Below is a small trained network, with its code and all its weights. Each question gives an input and a class and asks what happens when units are switched off, that is, made to give their printed mean instead of their output.

import numpy as np


def w(rows, s, z=0):
    codes = np.array(rows[::2]) - 128.0
    scale = np.full(codes.shape[1], s)
    scale[-1] = z or s
    return codes * scale


def f(y):
    return np.maximum(y, 0)


def log_softmax(a):
    a = a - a.max(-1, keepdims=True)
    return a - np.log(np.exp(a).sum(-1, keepdims=True))


def net(x, mask):
    res = np.array(x, float).reshape(1, 6) / 4 @ E
    y = f(res @ A[0][:, :-1].T + A[0][:, -1])
    res = res + np.where(mask, y, B[0][:, -1]) @ B[0][:, :-1]
    return log_softmax(res[-1] @ U[:, :-1].T + U[:, -1])


A, B = {}, {}
E = w([
[129,124,132,126,128,131,131,134,128,126],'x0',
[102,107,108,43,62,143,180,123,97,188],'x1',
[141,134,248,189,76,199,183,40,193,160],'x2',
[5,167,112,114,72,136,55,127,214,111],'x3',
[181,83,137,26,156,154,76,2,149,84],'x4',
[70,51,139,170,106,62,163,71,110,83],'x5',
],0.0093)
A[0] = w([
[142,102,100,89,136,130,114,64,135,72,94],'neuron 1',
[92,65,121,131,106,50,148,84,123,69,108],'neuron 2',
[119,126,62,88,146,106,98,148,102,100,12],'neuron 3',
[141,103,108,57,59,135,151,118,101,167,110],'neuron 4',
[155,201,115,94,132,176,104,146,149,135,49],'neuron 5',
[138,111,127,71,120,152,98,87,160,99,1],'neuron 6',
[57,132,125,78,96,144,191,152,113,159,148],'neuron 7',
[148,156,137,199,207,112,85,139,186,50,104],'neuron 8',
[195,105,148,46,129,134,90,87,132,103,128],'neuron 9',
[158,179,148,99,119,136,108,159,152,151,71],'neuron 10',
[106,141,59,87,177,75,109,165,74,93,47],'neuron 11',
[188,169,104,69,154,174,109,147,161,140,106],'neuron 12',
[10,148,130,75,95,108,40,139,254,142,4],'neuron 13',
],0.0095,0.0055)
B[0] = w([
[138,167,99,184,95,120,151,221,117,161,198],'neuron 1',
[18,104,122,115,150,186,60,109,42,216,220],'neuron 2',
[151,174,196,182,82,193,149,53,186,138,180],'neuron 3',
[153,194,59,54,172,96,140,80,158,68,191],'neuron 4',
[45,97,111,125,113,213,73,124,75,156,167],'neuron 5',
[90,196,132,236,37,97,157,197,116,102,170],'neuron 6',
[114,204,75,99,127,101,134,115,151,77,201],'neuron 7',
[120,209,11,58,128,149,153,93,128,51,216],'neuron 8',
[127,187,162,170,95,59,151,190,114,110,222],'neuron 9',
[84,142,110,140,121,170,94,126,106,149,158],'neuron 10',
[184,148,222,202,77,182,168,59,189,175,214],'neuron 11',
[70,80,121,118,142,149,59,120,71,168,189],'neuron 12',
[213,83,197,105,254,77,210,147,106,183,250],'neuron 13',
],0.0071,0.011)
U = w([
[216,92,152,122,222,87,157,132,85,146,194],'0',
[144,151,202,176,27,201,143,15,244,138,58],'1',
[120,136,107,130,106,108,108,132,133,123,253],'2',
[89,169,94,198,43,69,136,254,123,122,77],'3',
[34,97,96,124,125,183,68,94,57,161,76],'4',
[132,172,26,76,142,111,130,60,173,42,76],'5',
[165,29,90,107,85,100,84,143,218,107,99],'6',
],0.0095,0.011)

Each question gives the input, the list of numbers given to net, and the class t.
The units are the neurons (one row each of A and B). Each row of codes is followed by its name. A weight is (code - 128) times the scale printed after its matrix; where a second scale follows, it is the last column's (A, B and U).
mask holds one flag per neuron, in row order. A switched-off neuron (its flag False) gives its mean, the last column of its row in B, instead of its output. The means were averaged over made-up inputs and are rounded, as every weight is.
A unit's drop is (log p(t) with every unit on - log p(t) with that unit switched off) / (log p(t) with every unit on - log p(t) with every unit switched off).
The circuit of an input: a set's keep is (log p(t) with only the set's units on - log p(t) with every unit switched off) / (log p(t) with every unit on - log p(t) with every unit switched off). Starting from the 12 units with the biggest drops (on a tie, the unit counted first), units are removed one at a time, each time the one whose removal leaves the highest keep (on an exact tie, the one counted first), for as long as the keep stays at least 0.8.
units of the circuit, in order: the units of the circuit, biggest drop first
most important unit: the unit with the biggest drop
top k neurons: the k neurons with the biggest drops, biggest first
input [1,-8,-4,-2,6,-1], class 5: most important unit	neuron 8
input [8,-5,-8,-2,-8,6], class 1: units of the circuit, in order	[neuron 11; neuron 3]
input [-3,-8,6,2,5,1], class 5: top 2 neurons	[neuron 8; neuron 11]
input [-7,4,-4,-4,-5,-2], class 2: top 4 neurons	[neuron 13; neuron 9; neuron 1; neuron 6]
input [2,1,5,3,-3,-8], class 4: units of the circuit, in order	[neuron 5; neuron 11]
input [-2,8,-8,-4,0,7], class 1: units of the circuit, in order	[neuron 11; neuron 3]
input [-7,-4,4,3,5,6], class 2: units of the circuit, in order	[neuron 11; neuron 1]
input [-3,5,0,5,-3,5], class 0: top 2 neurons	[neuron 13; neuron 8]
input [8,-2,4,0,4,3], class 2: top 2 neurons	[neuron 11; neuron 3]
input [-3,-2,0,-5,6,-5], class 3: units of the circuit, in order	[neuron 9; neuron 13; neuron 1]
input [-1,8,-3,6,-3,-3], class 5: units of the circuit, in order	[neuron 7; neuron 4]
input [4,8,7,-5,-2,-5], class 5: units of the circuit, in order	[neuron 4; neuron 11; neuron 7]
input [3,6,-3,5,-3,8], class 4: top 3 neurons	[neuron 2; neuron 9; neuron 8]
input [7,-8,-5,7,-5,-8], class 4: top neuron	[neuron 5]
input [7,-3,-5,-3,-3,-8], class 4: units of the circuit, in order	[neuron 12; neuron 5]
input [1,-8,-7,7,7,-8], class 4: top 2 neurons	[neuron 12; neuron 5]
input [3,0,1,-2,6,-3], class 3: units of the circuit, in order	[neuron 9; neuron 6; neuron 1]
input [-1,-4,4,5,-1,3], class 0: top 2 neurons	[neuron 13; neuron 11]
input [-7,-2,-7,3,-4,-2], class 1: top 2 neurons	[neuron 11; neuron 3]
input [1,-8,3,-6,1,-4], class 5: units of the circuit, in order	[neuron 8]
input [7,-3,-2,5,-4,-8], class 4: units of the circuit, in order	[neuron 5; neuron 12]
input [-4,-8,-1,6,-3,-6], class 5: top 2 neurons	[neuron 8; neuron 2]
input [-3,0,-1,5,0,-5], class 0: top 2 neurons	[neuron 13; neuron 2]
input [1,-5,7,0,6,8], class 4: top 3 neurons	[neuron 2; neuron 11; neuron 3]
input [8,-8,-8,5,2,6], class 1: top 2 neurons	[neuron 11; neuron 3]
input [6,2,3,-2,2,-4], class 2: top 4 neurons	[neuron 13; neuron 11; neuron 2; neuron 3]
input [-4,5,-1,2,-4,3], class 5: most important unit	neuron 7
